Known rows, with every step that occurs
sulati > kige > lusur > vabe > lipav > piteg: [  1.6   2.4  10.6   2.6  13.9  36.8  -1.5  52.2  -8.3  -8.8  19.7  -0.9
  -5.3  -6.4  17.6 -25.2  18.4  14.3   5.5 -20.8  -0.7  41.4  -8.2 -39.1
   4.6   6.0  -7.0  25.5  35.2  32.2  12.3   0.2 -24.0 -22.3 -10.4   3.8
  -4.6  -0.1 -17.5 -14.5  -2.0   7.9   5.1]
lipav > kige > vabe > pono > sulati > piteg > lusur: [ 10.0   4.5  11.6   5.4   3.1  24.5 -18.4  33.1  20.2 -14.1  53.8  -4.5
 -16.4  -7.6  -3.6  15.1   4.9 -28.9 -17.8  -7.4   7.5  26.4   6.2 -52.4
  -6.1  -2.1 -12.8  31.9   7.6   7.6  -1.8  -8.2  -3.1  -8.8   5.2  13.0
   3.6   2.9  -8.6 -18.9  -5.9  13.1  40.2]
lusur > kige > lipav > piteg > sulati > vabe > pono: [ -7.2  23.6  20.3   8.0  -2.6  25.3  11.8  20.6  13.9 -21.9  19.7 -12.4
 -10.4  -6.9  -3.0  -6.8   7.1   6.0 -16.3 -12.6 -17.6  25.5  26.2 -45.8
   6.1  18.4 -10.3  12.6  39.6 -13.7   5.3  35.6  23.8 -22.3   5.7  -6.4
   4.4  -2.6  13.7   1.2  -8.1  10.3  41.5]
sulati > kige > lipav > vabe > piteg: [ -1.5   4.4  14.3   8.3  10.4  31.5  16.3  33.8  -3.8 -14.3  19.6   2.1
  -0.3  -2.3   3.9 -15.1  25.7   1.3  -3.4 -19.8  -2.7  23.7   6.9 -36.0
  10.5   6.3   5.1  14.9  37.5  10.8  20.7   7.7   8.4 -42.1 -13.9   1.5
   9.4   5.7 -10.9 -12.5  -1.3   8.3  24.2]
vabe > pono > sulati > kige > lipav > piteg: [ 22.4  12.1  17.7   0.8  13.9  33.2   2.9  21.6  12.5 -13.5  33.8  -2.7
 -12.6 -10.5  15.0   1.3  22.6   0.5 -17.8  15.3 -20.8  34.1  22.1 -39.7
   2.7   8.3 -10.6  10.3  10.8   7.5   6.8 -32.8   0.8  -3.7   0.1   2.0
  -4.2  -7.4  -7.2 -18.3 -16.9   9.5  32.5]
piteg > sulati > lusur > vabe > pono > kige > lipav: [ 17.1  10.5  10.5 -23.4  -3.4  16.7  15.2  24.6  16.6 -15.5  10.8   9.6
 -15.3  -4.4  11.0  -5.5  15.4  -7.0  -8.7   3.4  -3.0  44.7   0.1 -34.7
 -15.9   7.7  -5.6  15.0   6.8   1.0  -1.1  12.4   3.5 -31.0  -0.1  18.4
 -23.9  -3.3  32.4 -22.3 -18.2  -1.5  29.6]
sulati > piteg > kige > lusur: [  7.8   3.0  20.6  -3.2   9.1  36.7 -10.5  40.3   9.4 -16.3  25.9  -7.2
  -0.6  -7.1   2.7  14.7  -8.9   4.5  -5.1 -13.0  20.0  13.1   6.2 -32.8
  -2.2  11.8 -12.8  17.5  24.4  13.9   2.1  10.7  -5.6 -15.3  11.6   4.9
  10.2  -9.2  -1.8  -0.2  -5.2   5.6  34.1]
kige > lusur > vabe > lipav: [-11.2  -3.2   3.9  -2.9   8.7  14.0 -17.9  51.5   6.0  -6.7  11.7   1.8
  10.3  -2.3  29.0  -8.9   7.0  18.8  -7.4 -18.2  -9.8  46.4 -16.6 -38.6
  -8.9   2.4   3.5  14.1  19.4  27.9  -3.9  14.8 -20.9 -17.8 -16.1  -0.2
 -21.5  -2.7 -12.5 -18.5 -17.4   3.0  12.1]
pono > vabe > lipav > kige > lusur: [-26.7  17.0   6.1   4.0  -7.0   6.7  -7.0  42.0   7.8  -4.2  34.6   0.6
   6.0  -4.3   8.8 -19.7   5.0   3.8 -18.2  -4.0   0.2  24.5 -33.0 -44.2
  12.8  -1.8   3.5   1.6  21.5   1.6   4.0   4.8 -18.3 -35.2  -2.5   6.9
 -19.0  13.2 -17.6 -29.9  -6.3   6.0  38.8]
pono > sulati > kige > vabe > piteg > lusur > lipav: [ 18.7   2.6  15.8   1.6  12.6  22.3   1.4  44.7  -6.4 -24.0  35.2   3.1
  -8.4  -2.6  -3.3 -14.1  11.9 -19.3 -10.8 -10.9   2.3  42.5  10.9 -29.9
  -9.8  10.1  -7.9   3.8  -0.9  15.3  -0.5 -36.3 -18.7 -25.8   3.0  16.6
   3.2  22.9 -33.7 -23.5 -10.0   3.3  19.5]
vabe > piteg > kige > lipav > pono > sulati: [ 10.5  12.7  14.8   4.5  12.5  33.6  20.9  30.2  25.0 -25.2  19.6   0.5
 -14.9  -0.5  -2.0   7.6   4.1  -6.7 -13.1  -4.3 -19.4  10.8  -4.0 -23.2
   1.0   5.2  -5.4   4.7  29.6  11.7  -0.7   2.4   8.4 -31.7  14.8   5.4
   0.1  -0.8 -18.2 -19.3 -30.3  17.8  42.1]
pono > kige > vabe > sulati: [ 13.9  -5.1  10.5  12.0  -5.8  13.9   0.2  30.2  16.3 -14.8  16.2   6.3
  -4.5   0.5   4.3  -2.1  21.5 -30.9 -22.7  -4.9  15.8  33.6   3.2 -39.8
  13.5  -2.9 -14.5   8.2  15.2   9.4   8.2  -8.5 -10.8  -9.7  -5.5  15.9
   5.2  22.8 -25.1  -5.9  -7.8   3.0  34.6]
sulati > lusur > vabe > piteg: [ -8.5 -13.6   1.4  -5.7   0.1   9.7  16.9  40.9   1.9  -5.0  13.0  12.8
  15.8   8.9   9.2  -4.6  -1.3   3.3   3.9 -27.0  -7.0  43.8 -21.1 -39.1
 -16.2   2.4  13.7   7.9  13.5  29.2  -6.8  15.2 -15.4 -24.8  11.1  14.7
 -11.3  -6.1  16.0 -27.5 -18.7   1.0   6.2]
pono > vabe > piteg > kige > lusur > lipav > sulati: [-13.3  11.5  11.2  -3.4   0.1  15.8  17.4  30.2  10.7  -6.3  26.2   1.1
   4.1   8.0   3.4  -9.2  -4.2  -4.3 -10.6 -12.8  -0.5  23.3 -32.4 -29.8
   9.8   3.0   1.9  -8.5  28.4  16.0  -0.9  10.1 -26.0 -40.1  17.3   8.0
  -7.1   7.1 -25.8 -29.6 -17.5   0.0  30.1]
pono > sulati > kige > lusur > lipav > piteg > vabe: [ 19.5   2.8  19.9  -2.2  14.5  25.9  -5.3  41.5 -11.2 -17.6  33.2  -5.3
 -11.1 -12.5  11.5 -25.8   6.5  -4.2  -7.3 -11.6  -0.4  43.7  25.0 -30.6
 -11.0  16.4 -12.2  11.9   6.5  26.5  -3.3 -24.8 -27.2 -18.7  -5.3  12.7
  -7.4   2.5 -36.7 -15.7  -6.1   0.9   4.7]
pono > sulati > kige > vabe: [ 27.0   3.7  13.4   1.5   3.7  25.3  -7.4  45.3  -0.6 -18.9  40.4   1.5
  -8.3   0.5   0.6 -19.8  13.7 -20.4 -16.2  -9.2  15.0  34.1  18.8 -29.1
  -7.4  10.2  -9.9  20.8  -4.8   5.8   7.2 -36.7 -19.9 -15.6  -3.0  14.6
   3.3  19.1 -39.0 -21.1  -0.8   5.5  23.5]
piteg > sulati > vabe > lipav > pono: [  4.0  21.5   7.0  -6.3   1.2   7.4   3.6  21.5  24.9 -15.7  23.8  20.0
 -15.6  -5.8  10.8   0.4  15.4   2.1 -18.2  11.9  -4.0  22.8 -10.0 -26.0
  -5.5  15.6  -8.1  15.4   2.5  -3.3   2.4  28.2  16.8 -32.7 -14.9  12.6
 -13.7  13.7  11.2 -24.8 -16.2   8.8  46.0]
lusur > vabe > pono > kige > lipav > piteg > sulati: [ 13.7   4.2  12.4  -2.0  14.8  28.7  13.0   8.8  15.9 -11.4   9.3  16.7
  -2.7  -6.5  13.6  -5.6  18.2  -2.4  -9.1   4.7 -14.0  42.1  -9.2 -48.0
  13.6   4.2 -13.9   2.4  23.3  10.8  -2.3  11.1  -1.0 -21.1 -15.9  -4.6
  -8.8 -20.5  16.0 -23.3 -32.0   7.3  27.1]
pono > vabe > sulati > lusur > kige: [-12.6   0.3   3.3  -5.4 -25.5  -2.1  12.3  35.4   7.3  12.4  23.2  -3.2
  11.0   3.7   2.2 -18.9   6.3 -16.4 -19.6   0.9  20.1  33.6 -16.8 -38.9
  12.5   4.3  10.3  -2.4   5.9  -1.0   3.5   8.6 -18.1 -28.9  16.8  10.5
 -12.9  16.5  -4.5 -25.0  -3.5 -15.2  30.5]
piteg > kige > vabe > pono > sulati: [ 12.5  13.7  10.3  -0.3   4.4  23.6 -10.8  30.7  14.8 -22.4  31.8  -1.6
  -6.6  12.2   0.6  -6.3  15.0 -20.3 -19.7  -3.2  11.3  26.2   3.1 -29.3
  12.2  -0.2 -15.3  30.5  19.1   9.3   3.2  -8.6   5.4 -23.9  15.3   1.0
  -5.5  -1.7 -20.7  -6.8 -14.0  14.1  60.4]
sulati > kige > lipav > piteg > lusur > vabe: [  7.3   2.7  17.6  -2.7  18.4  40.6  13.1  37.3  -8.0 -13.0  13.6   8.5
   1.4 -10.4   7.7 -18.8  19.8   0.1  -1.2 -17.9  -9.0  36.2  10.5 -42.2
  12.2   9.1  -3.4  14.9  35.9  15.8  16.4  16.7  -4.1 -45.9 -10.9   1.9
   7.5   1.0  -5.1 -13.6  -6.6   8.8  18.6]
sulati > lusur > kige > lipav: [-13.9   6.3  14.1  -1.0 -12.4  12.7   4.4  44.9   1.7 -16.2  19.0 -13.0
   6.3   1.2   1.2 -13.0   5.4   5.8 -10.0 -28.9  -7.4  41.2  19.4 -42.4
 -12.8   7.7   8.7  25.2  26.7   8.5   4.5  12.7   6.2 -21.3  16.5  11.9
 -12.4   1.7  22.9  -5.0   2.8   0.1  23.9]
lusur > lipav > piteg > kige > vabe: [  4.6   0.8  19.0  -4.2  34.1  32.6  -1.0  16.6   3.5 -30.1  11.9  -3.2
   0.4  -9.7  14.3  -8.3  -7.5   8.1 -11.4 -21.6 -13.5  26.9 -13.1 -34.0
   9.5   8.7 -19.2  -6.6  35.6  29.3 -10.0  35.1  -2.7 -52.2   5.5   6.6
   4.7   4.0 -15.1  -6.3 -22.9  13.1  29.8]
lipav > sulati > vabe > kige: [ 25.6  11.8  13.8   9.8   0.4  20.3  -3.1  17.1  24.4  -1.6  46.9   7.1
  -7.8   5.7  12.2  15.0   2.4 -10.7 -13.8 -12.3 -10.7  23.6   5.2 -36.6
 -16.2  10.3  -6.4  42.8  -0.7   3.3   0.3   0.3 -13.6  -9.4 -22.0  23.2
   0.9  14.0 -12.8 -24.8   3.0  -3.0  19.9]
piteg > sulati > kige > lusur > vabe: [ 28.5  10.5   9.6 -17.7  -4.3  37.9   1.8  43.4  12.4  -7.1  21.3   2.8
 -26.5  -9.5  12.7 -18.4  14.9  -5.8  -4.0  -4.0   9.5  36.8  -5.5 -26.9
  -3.7   8.7 -11.7  28.4  11.2   9.0  12.8   5.5 -15.3 -31.2  -7.7  16.0
 -11.8   7.1   1.3 -22.9  -2.7   2.1  21.3]
vabe > sulati > piteg > kige > lipav > pono: [ 25.2  -2.4  16.4  -6.7   7.1  30.8   4.7  21.8  30.6  -3.6  15.7  -8.2
  -9.0 -13.1   8.5  18.8  10.7 -14.3 -21.9  19.0  16.6  11.4   9.8 -34.8
   3.8  11.3 -13.4  11.7   3.4  -1.5  -1.5  11.5  11.1 -22.8  -1.6   8.8
   6.2   8.4   4.8  -7.7 -17.4  -5.5  43.8]
kige > lipav > sulati > piteg > lusur: [ 11.3   5.9  26.7 -13.0  18.2  33.6   1.3  24.9  18.6 -14.3  22.3   0.4
   9.3  -8.0  15.5  25.1   5.1  -2.0 -20.8 -10.2 -17.4  23.2  29.1 -42.7
 -17.3  13.4   0.7  12.5   4.8  -4.9   2.8  16.6   2.8 -35.8 -22.3  13.2
   6.4  12.4   7.9 -14.5  -9.1  -2.3  33.3]
sulati > kige > vabe > piteg: [  1.6  -2.2   7.7   9.3   4.3  29.2  10.7  44.8   4.4 -12.6  28.2   7.5
  -0.6   7.8   0.8 -13.1  20.1 -11.2  -3.9 -26.9  11.8  23.3  -7.7 -38.9
  10.8   1.5  -5.0  19.1  27.6  16.6  20.5  -2.3 -10.5 -24.8   1.6   7.2
  22.4  19.8 -23.8 -17.1  -1.7  15.9  26.0]
kige > vabe > piteg > sulati > lusur > lipav > pono: [-12.0  -2.6   6.4 -11.2  13.5   2.8  15.5  29.1  21.3 -24.2  19.6   8.2
  -3.9   8.7   4.1  10.7   8.8 -12.6 -15.2 -21.0   4.5  21.1 -14.3 -33.3
 -13.5   6.2  -3.2   0.1  14.6  17.7  -4.4  30.5   9.3 -30.0  14.3   7.0
   8.6  19.7  -9.7 -22.7 -28.9  12.1  34.1]
sulati > kige > lusur > lipav: [  9.6   1.1  15.6   1.4  10.3  37.1 -11.1  48.2  -1.2 -11.2  22.6  -5.8
  -6.1 -10.0  20.1 -23.4  18.2  11.8  -2.9 -23.0   0.8  44.6   1.0 -35.3
   5.0   3.8  -8.3  28.5  34.9  36.2  16.8  -7.9 -22.9 -24.2  -8.4  10.8
  -2.8   5.8 -17.2 -12.2   4.9   4.7   7.7]
piteg > vabe > pono > kige > lusur > lipav: [-18.9  -1.0  18.4  11.9   3.6   2.8  -3.2  11.8   6.2  -1.4  20.9  12.0
  13.3 -11.9  19.4 -16.1  22.9  -3.6 -15.0  -4.3 -14.7  46.0  14.7 -56.6
  28.2   1.3  -8.9   3.2  22.5  37.4  -0.1  -1.2   0.0 -11.8 -20.3  -5.0
 -11.3 -22.3   9.3 -11.7 -19.2   4.4  29.8]
lipav > pono > kige > lusur > vabe > piteg: [  2.9   3.7  18.3   9.4  16.1  26.7   2.5  27.9  23.9 -14.2  24.7   6.7
 -21.9 -16.4   6.8   1.5  26.8  -6.6 -18.0   0.4  -4.5  28.3  -3.2 -30.5
  15.2   1.2 -13.3  24.6  34.4  53.0   7.6  -8.5  -2.3   5.6  -3.3  -2.8
 -14.8 -15.1 -14.2 -27.1 -25.4   8.3  15.8]

Rows
[ -0.4   8.0  17.9   6.0   2.3  13.8  22.1  23.0   3.5 -28.1   8.1   4.4
 -10.4  -4.8  -0.5  -0.8  20.3 -11.1 -10.4  -9.4  -6.9  32.5  11.0 -32.7
  -1.4   4.0  -0.4  -2.1  34.2   7.6   5.8   6.9  10.6 -29.5  -5.1  13.9
  -9.2   2.9  -2.6  -5.8 -12.7   2.3  27.5] : pono > kige > lipav > vabe > piteg > sulati > lusur
[-25.2  18.7   8.9  -7.6   2.8  10.3  11.8  40.4  -4.7  -7.6  23.0   2.8
   1.0  -5.8   9.7 -22.7   7.6  10.9 -10.4  -0.4  -0.2  22.7 -30.0 -35.9
  13.1   8.8   0.2 -14.5  24.7   2.9   5.2  15.8 -16.5 -42.1   5.0   3.4
 -12.9  16.0 -18.5 -25.5 -11.4   4.0  32.8] : pono > vabe > lipav > piteg > sulati > kige > lusur
[ 16.9   6.7  17.7   1.2  21.1  31.2   1.3  34.3  16.4 -13.7  39.2   2.8
 -25.5 -14.8   3.4  -8.3  24.7  -8.0 -16.7   4.8   0.5  28.1   6.9 -24.3
   0.7  10.6 -11.6  30.1  12.3  43.0   4.2 -27.0  -6.1  -0.5  -2.6  -1.6
 -13.1  -9.8 -23.8 -37.2 -22.7   6.2  12.3] : lipav > pono > sulati > kige > lusur > vabe > piteg
[  4.7   8.4  22.1   3.2   8.0  16.8  -8.5  47.3  -5.9 -25.6  39.0  -4.9
  -1.8 -10.8 -12.6   7.5  -2.0 -12.3 -15.5  -2.2   6.0  31.4  20.9 -37.0
 -15.9  18.0  -7.9  -6.9 -12.7  -3.3 -10.3 -31.0  -4.8 -11.6   5.9  10.9
   4.1  19.9 -10.5 -14.6  -9.1  -1.8  32.4] : pono > sulati > piteg > lusur > kige > vabe > lipav
[-11.0  19.8  30.2  12.2   2.0  24.1   1.3  25.1  13.1 -22.2  30.1 -14.7
  -5.5 -15.8 -12.0 -14.0  12.5  -3.0 -23.6 -12.7  -2.2  20.7  40.8 -48.1
  11.0  19.0 -12.5  19.7  28.0  -0.8   3.8   7.5  24.8 -14.6  -4.7 -12.2
   2.8  -7.8  12.1  -7.0  -8.1   5.3  38.9] : lusur > kige > lipav > pono > sulati > piteg > vabe
[  8.1  -3.7  13.6  -4.2  21.9  34.7  11.9  35.5 -14.6  -5.6  22.7   8.3
  -5.7 -15.8   4.4   1.2   2.4  -7.3   0.0  -4.0 -22.4  41.5  -3.2 -37.4
   9.4  10.1  -3.3  -8.0  15.2  34.3  -3.8   7.0 -14.9 -27.3  10.7   3.1
  -2.2  -6.1  -9.3 -20.5 -21.7   3.9  12.3] : lipav > piteg > lusur > vabe > pono > sulati > kige
[  2.3   5.0  21.2   3.3  15.7  18.3  -5.4  23.8   0.0 -10.5  25.7  12.9
   2.8 -12.4   9.0  12.0  16.1  -9.1 -13.7  -1.5 -30.6  61.8  -0.6 -40.5
   6.8   2.2  -2.6   1.8   8.3  38.6  -2.8 -12.0  -9.4 -31.9  -9.6  20.2
 -14.2  12.6  11.9 -21.5 -12.3  -8.5  25.5] : piteg > lusur > lipav > sulati > vabe > pono > kige
[ 10.1   0.8  20.9   4.3  16.6  26.1  -2.3  24.4  24.7 -10.0  24.4   2.3
 -21.5 -21.1   7.6   6.5  27.9 -10.1 -20.7   9.8  10.2  27.8   5.7 -33.8
  12.7   5.9 -18.1  26.5  24.3  45.6   5.1  -7.6  -0.6   9.0  -7.7  -1.8
 -11.7 -13.1  -7.3 -21.4 -21.7  -0.3  17.1] : lipav > pono > kige > lusur > vabe > sulati > piteg
[  0.8  13.0  17.7  11.3  11.1  12.0   2.6  27.7  16.2 -15.4  43.2   8.7
 -18.5 -11.6  -8.9   3.6  18.7 -14.2 -23.3   7.0  -6.7  27.8  14.3 -24.9
   2.5  15.6  -5.0  21.8   8.3  33.4  -0.2 -12.4  11.4  -0.8   5.8  -1.8
 -10.6  -3.4 -14.2 -31.5 -21.8   4.6  27.5] : lipav > pono > sulati > vabe > piteg > lusur > kige
[  6.9  -6.4  17.7   8.4   5.9  11.9   1.3  27.5   7.4 -20.8  13.6   6.5
  -1.1  -6.5  -0.8   5.9  18.5 -28.1 -18.2  -5.0  15.3  40.3   4.3 -43.8
  10.5   1.2 -16.9  -4.7  16.0  15.2   0.9  -6.8  -7.4 -17.3  -3.2  16.1
   8.7  23.7 -12.7  -3.8 -12.0  -2.7  31.3] : pono > kige > vabe > sulati > piteg > lusur > lipav
[ -3.0  19.0  11.5  -2.0  12.8  15.2  -8.6  40.3   7.2 -32.6  29.1  -3.1
  -8.5   9.7  -2.7 -13.0  18.3 -12.0 -17.1  -6.6  11.2  24.4  -1.8 -26.0
   1.7   2.8 -13.5  32.7  20.5  16.3  -2.6  -5.7  11.5 -32.6  13.9   5.4
 -16.6   7.3 -18.2  -8.7 -15.1  13.7  56.9] : piteg > kige > vabe > lipav > pono > sulati > lusur
[-15.9   3.4  14.7 -10.2  14.7   7.9  11.7  27.3   4.7 -19.6  19.2   0.9
   2.2  -2.2   6.6 -10.2   7.3   7.7  -8.1 -15.8  -5.9  38.6 -15.8 -31.3
  -5.7   4.5   1.8  10.1  29.3  43.9  -6.5  10.1  -0.2 -35.9  22.2  13.1
 -20.9  -5.4  13.0 -24.5 -20.1   0.2  19.9] : sulati > lusur > lipav > pono > vabe > piteg > kige
[-11.4   7.9  18.0  -0.7   2.0  14.1   5.9  25.1  19.1   5.2  36.2   0.5
  -9.4 -18.3  -7.7   0.8  21.7 -17.9 -28.2  16.6  15.5  18.4  -6.2 -35.4
  28.1   9.2  -3.9   9.8  12.6  26.4   7.7   1.7   7.9 -13.3   9.7  -7.9
  -8.5   0.9   2.3 -33.5 -17.2  -8.2  36.6] : lipav > pono > vabe > sulati > piteg > lusur > kige
[  9.8   7.1  27.5  -4.4  38.5  25.0 -10.6  12.3  16.1 -34.6  28.4  -1.0
  -8.2 -16.3   5.6  -3.6   9.8   0.1 -24.5  -3.2   2.6  26.6   3.0 -30.9
   2.1  13.0 -24.0   8.7  16.7  33.6 -10.5  -2.2   8.8 -30.8  -4.3   1.6
  -3.0   0.0  -8.3 -21.5 -27.4   6.0  32.2] : lusur > lipav > pono > sulati > piteg > kige > vabe
[  3.9   7.6  11.9 -16.3   6.9  25.8  18.7  28.7   5.4 -16.4  21.4  -9.1
 -21.4  -7.5   5.7   5.6  -3.5  -1.7  -6.0  -9.6  -9.7  21.7   3.3 -33.7
  -9.9  15.2 -10.0   2.5  19.7  10.7  -3.7  35.3   3.7 -21.5  27.7  10.0
  -0.9   1.6   5.1  -7.3 -15.4   8.9  26.8] : lipav > piteg > sulati > lusur > kige > vabe > pono
[ 21.3   1.1  12.9 -10.5   8.9  10.3   5.5  36.3  -3.9 -20.8  26.1  -0.1
  -4.8  -3.8   4.8 -10.0  -4.4  -9.3  -7.5 -11.2  -5.8  42.2  17.7 -32.8
 -33.3  14.8  -0.4  10.6  -2.5   4.0 -17.4 -10.8 -12.1 -19.7   6.9  14.3
 -17.4  -3.3 -14.4 -22.9 -19.0  -3.3   6.3] : pono > sulati > lusur > vabe > kige > lipav > piteg
[  7.9   6.2  19.0   4.3   9.5  17.6  -0.5  27.2   5.2 -26.4  10.3   3.4
 -15.4 -11.8  15.3  -5.4   8.8   1.1  -8.6 -12.1  -5.1  46.7   5.7 -32.0
  -3.1   8.5 -17.9   5.5  38.4  30.9  -0.2  11.8 -17.9 -13.5  -3.0  16.6
 -11.1   1.1 -20.5  -1.8 -11.0   3.3  11.1] : pono > kige > lusur > lipav > piteg > sulati > vabe
[-16.1   7.1   6.5  13.3  11.7  -0.3  10.8  19.2  16.8 -18.4  20.0  21.0
   4.5  11.5   7.2   6.3   5.4   7.2  -6.2 -16.1  -5.9  28.2 -10.5 -27.3
  -3.6  13.1  -0.9  15.4  38.0  30.2  -3.2  40.9   6.1 -24.3   4.8   1.2
   1.6  -7.2 -17.1 -14.0 -23.6  13.3  27.7] : sulati > vabe > piteg > kige > lusur > lipav > pono
[ -3.8  -4.1  23.8  -0.4  16.3  24.4   4.2  28.0   0.0 -11.8  17.9  15.1
  14.3 -15.9  -3.3  23.3   6.4  -4.8  -5.4  -2.5   0.9  35.8   6.9 -51.3
   6.1  10.5  -4.3 -10.2  13.9  12.6  -0.7   4.4   3.3 -19.6  -4.9  -0.5
  11.5  -8.4  27.4 -14.4 -19.5  -2.6  28.5] : sulati > piteg > lusur > vabe > pono > kige > lipav
[-24.6  11.3  12.7   1.1  -9.7  10.3  25.0  35.8   4.9   0.1  27.8   5.4
  10.5   2.8  -8.6  -2.7   0.8 -13.2 -14.2 -11.5 -10.6  27.5 -19.5 -39.5
  13.6   4.6  13.7 -18.4  20.5   2.9   4.7   9.4 -15.2 -39.3  15.4   4.7
  -1.4  16.0 -10.2 -33.3 -14.2  -4.0  32.6] : pono > vabe > piteg > lusur > kige > lipav > sulati
[  3.1   0.7  18.4  13.0   9.8  19.1  10.2  28.8   8.6 -26.4  20.6   8.7
  -5.7   1.0  -2.0   7.1  15.3 -24.6 -13.3 -18.0  -6.4  38.9  -4.0 -40.0
   6.1  -2.3 -13.3  -2.6  23.6  25.2   1.8 -13.4 -15.1 -17.7  -1.0  20.0
   7.0  23.5 -21.1 -12.8 -14.0   5.5  26.4] : pono > kige > vabe > piteg > lusur > lipav > sulati
